Below are the code and all the weights of a small trained network. Each question names an input and a class and asks about switching units off, where a switched-off unit gives its printed mean instead of its output.

import numpy as np


def w(rows, s, z=0):
    codes = np.array(rows[::2]) - 128.0
    scale = np.full(codes.shape[1], s)
    scale[-1] = z or s
    return codes * scale


def f(y):
    return np.maximum(y, 0)


def log_softmax(a):
    a = a - a.max(-1, keepdims=True)
    return a - np.log(np.exp(a).sum(-1, keepdims=True))


def net(x, mask):
    res = np.array(x, float).reshape(1, 8) / 4 @ E
    y = f(res @ A[0][:, :-1].T + A[0][:, -1])
    res = res + np.where(mask, y, B[0][:, -1]) @ B[0][:, :-1]
    return log_softmax(res[-1] @ U[:, :-1].T + U[:, -1])


A, B = {}, {}
E = w([
[84,88,134,130,147,130,168,86],'x0',
[170,61,122,118,199,105,138,76],'x1',
[149,95,207,195,103,204,64,133],'x2',
[79,123,157,1,87,132,93,111],'x3',
[45,72,146,152,72,129,126,149],'x4',
[145,76,21,116,75,169,139,104],'x5',
[55,153,73,101,93,48,36,161],'x6',
[179,119,154,175,171,104,115,3],'x7',
],0.0075)
A[0] = w([
[198,91,117,92,193,112,161,116,232],'neuron 1',
[95,160,131,208,138,96,143,182,168],'neuron 2',
[137,66,90,32,144,163,179,148,212],'neuron 3',
[136,57,189,107,29,36,37,85,129],'neuron 4',
[119,202,70,130,133,60,146,41,79],'neuron 5',
[94,74,106,51,124,85,134,54,42],'neuron 6',
[50,115,82,87,141,112,117,166,93],'neuron 7',
[62,89,126,102,130,144,151,167,66],'neuron 8',
[157,166,85,100,178,196,211,189,188],'neuron 9',
[31,65,119,128,189,141,226,112,189],'neuron 10',
[163,190,42,171,235,61,93,64,139],'neuron 11',
[114,92,153,134,118,210,51,121,76],'neuron 12',
[120,11,113,22,129,172,224,102,197],'neuron 13',
[162,150,170,127,125,138,207,78,37],'neuron 14',
[222,122,194,128,128,150,87,139,192],'neuron 15',
[20,153,181,13,89,59,74,147,192],'neuron 16',
[221,179,114,145,133,156,156,244,247],'neuron 17',
[147,141,98,79,88,55,2,101,203],'neuron 18',
],0.0072,0.0015)
B[0] = w([
[156,158,135,207,156,124,106,198,215],'neuron 1',
[184,119,167,141,131,172,87,205,182],'neuron 2',
[177,102,133,145,126,187,177,158,215],'neuron 3',
[97,178,212,100,159,91,84,130,195],'neuron 4',
[86,115,85,94,158,77,171,132,194],'neuron 5',
[126,73,86,138,115,154,113,255,195],'neuron 6',
[112,104,164,142,35,114,96,92,190],'neuron 7',
[110,199,169,73,131,93,192,125,174],'neuron 8',
[116,128,71,156,119,127,176,162,215],'neuron 9',
[141,117,113,179,98,178,141,170,211],'neuron 10',
[131,89,52,94,129,98,143,41,229],'neuron 11',
[157,125,140,57,136,151,164,104,176],'neuron 12',
[176,103,154,106,80,125,150,205,250],'neuron 13',
[111,137,107,103,137,145,102,74,185],'neuron 14',
[128,127,51,230,166,147,133,169,196],'neuron 15',
[103,73,162,84,142,120,26,56,254],'neuron 16',
[202,146,117,162,106,210,215,120,224],'neuron 17',
[124,150,88,81,180,186,90,86,208],'neuron 18',
],0.0062,0.0075)
U = w([
[32,68,161,141,70,79,92,172,1],'0',
[214,102,21,204,87,246,179,226,244],'1',
[50,93,18,105,120,125,64,1,67],'2',
],0.0064,0.00091)

Each question gives the input, the list of numbers given to net, and the class t.
The units are the neurons (one row each of A and B). Each row of codes is followed by its name. A weight is (code - 128) times the scale printed after its matrix; where a second scale follows, it is the last column's (A, B and U).
mask holds one flag per neuron, in row order. A switched-off neuron (its flag False) gives its mean, the last column of its row in B, instead of its output. The means were averaged over made-up inputs and are rounded, as every weight is.
A unit's drop is (log p(t) with every unit on - log p(t) with that unit switched off) / (log p(t) with every unit on - log p(t) with every unit switched off).
The circuit of an input: a set's keep is (log p(t) with only the set's units on - log p(t) with every unit switched off) / (log p(t) with every unit on - log p(t) with every unit switched off). Starting from the 12 units with the biggest drops (on a tie, the unit counted first), units are removed one at a time, each time the one whose removal leaves the highest keep (on an exact tie, the one counted first), for as long as the keep stays at least 0.8.
circuit, biggest first: the units of the circuit, biggest drop first
k most important neurons: the k neurons with the biggest drops, biggest first
drop of u: that unit's drop, to one decimal
input [-2,-5,-5,-3,7,8,7,-5], class 0: circuit, biggest first => neuron 7
input [6,-8,0,-5,2,8,4,3], class 2: circuit, biggest first => neuron 13; neuron 17
input [-5,-1,0,-4,3,4,8,-4], class 2: circuit, biggest first => neuron 18; neuron 13; neuron 16
input [2,-2,4,8,-7,7,2,-7], class 2: 2 most important neurons => neuron 16; neuron 18
input [-3,8,3,8,-4,-6,2,-8], class 2: 2 most important neurons => neuron 16; neuron 18
input [-1,4,-3,-8,3,-6,7,2], class 2: 2 most important neurons => neuron 11; neuron 13
input [7,5,-4,7,4,-2,-5,-4], class 1: 2 most important neurons => neuron 3; neuron 10
input [-1,0,1,-8,1,5,7,4], class 2: drop of neuron 4 => 0.0
input [1,0,6,6,-6,-5,3,-1], class 2: drop of neuron 18 => 0.2
input [-5,8,1,-4,0,1,7,-6], class 2: drop of neuron 1 => 0.1
input [-3,-3,5,1,7,4,1,5], class 2: drop of neuron 3 => 0.1
